Here is a tiny trained network, its code and every weight. The questions are about switching its units off for an input and a class, where a switched-off unit gives its printed mean instead of its output.

import numpy as np


def w(rows, s, z=0):
    codes = np.array(rows[::2]) - 128.0
    scale = np.full(codes.shape[1], s)
    scale[-1] = z or s
    return codes * scale


def f(y):
    return np.maximum(y, 0)


def log_softmax(a):
    a = a - a.max(-1, keepdims=True)
    return a - np.log(np.exp(a).sum(-1, keepdims=True))


def net(x, mask):
    res = np.array(x, float).reshape(1, 4) / 4 @ E
    y = f(res @ A[0][:, :-1].T + A[0][:, -1])
    res = res + np.where(mask, y, B[0][:, -1]) @ B[0][:, :-1]
    return log_softmax(res[-1] @ U[:, :-1].T + U[:, -1])


A, B = {}, {}
E = w([
[161,86,128,251,141,170,108],'x0',
[181,138,65,90,207,139,94],'x1',
[182,35,32,148,97,172,188],'x2',
[149,245,93,219,133,181,129],'x3',
],0.011)
A[0] = w([
[74,115,193,173,119,105,118,179],'N1',
[155,145,144,139,185,124,77,61],'N2',
[167,181,77,140,158,187,158,252],'N3',
[132,140,151,105,163,114,139,48],'N4',
[112,129,172,130,167,87,90,166],'N5',
[130,133,158,249,95,172,101,36],'N6',
],0.012,0.0036)
B[0] = w([
[24,142,175,65,134,130,205,224],'N1',
[243,36,101,172,198,169,119,178],'N2',
[221,116,118,255,155,58,75,247],'N3',
[151,172,55,136,104,129,127,157],'N4',
[152,198,119,87,171,250,160,213],'N5',
[127,158,76,104,30,30,78,240],'N6',
],0.0095,0.011)
U = w([
[63,84,188,45,59,47,134,13],'0',
[43,236,163,63,126,192,212,44],'1',
[222,2,126,194,178,174,145,254],'2',
[176,244,92,137,76,60,99,130],'3',
],0.0077,0.0022)

Each question gives the input, the list of numbers given to net, and the class t.
The units are the neurons (one row each of A and B). Each row of codes is followed by its name. A weight is (code - 128) times the scale printed after its matrix; where a second scale follows, it is the last column's (A, B and U).
mask holds one flag per neuron, in row order. A switched-off neuron (its flag False) gives its mean, the last column of its row in B, instead of its output. The means were averaged over made-up inputs and are rounded, as every weight is.
A unit's drop is (log p(t) with every unit on - log p(t) with that unit switched off) / (log p(t) with every unit on - log p(t) with every unit switched off).
The circuit of an input: a set's keep is (log p(t) with only the set's units on - log p(t) with every unit switched off) / (log p(t) with every unit on - log p(t) with every unit switched off). Starting from all 6 units, units are removed one at a time, each time the one whose removal leaves the highest keep (on an exact tie, the one counted first), for as long as the keep stays at least 0.8.
units of the circuit, in order: the units of the circuit, biggest drop first
k most important neurons: the k neurons with the biggest drops, biggest first
drop when u is switched off: that unit's drop, to one decimal
input [-2,8,-8,6], class 2: units of the circuit, in order -> (N2)
input [-2,4,-6,-2], class 1: 3 most important neurons -> (N3, N5, N6)
input [-7,1,-3,-5], class 1: units of the circuit, in order -> (N5, N6)
input [8,-6,0,1], class 0: 2 most important neurons -> (N1, N3)
input [-4,-8,3,3], class 1: 3 most important neurons -> (N3, N6, N2)
input [7,3,8,4], class 3: 2 most important neurons -> (N6, N2)
input [-8,-5,-1,-2], class 1: units of the circuit, in order -> (N6, N3)
input [5,8,-3,8], class 2: 2 most important neurons -> (N2, N3)
input [-1,8,-3,-4], class 2: 2 most important neurons -> (N2, N6)
input [2,-7,2,-2], class 0: drop when N5 is switched off -> 0.2
input [4,-4,6,5], class 3: drop when N6 is switched off -> 1.0
input [8,-8,7,7], class 3: drop when N6 is switched off -> 0.9
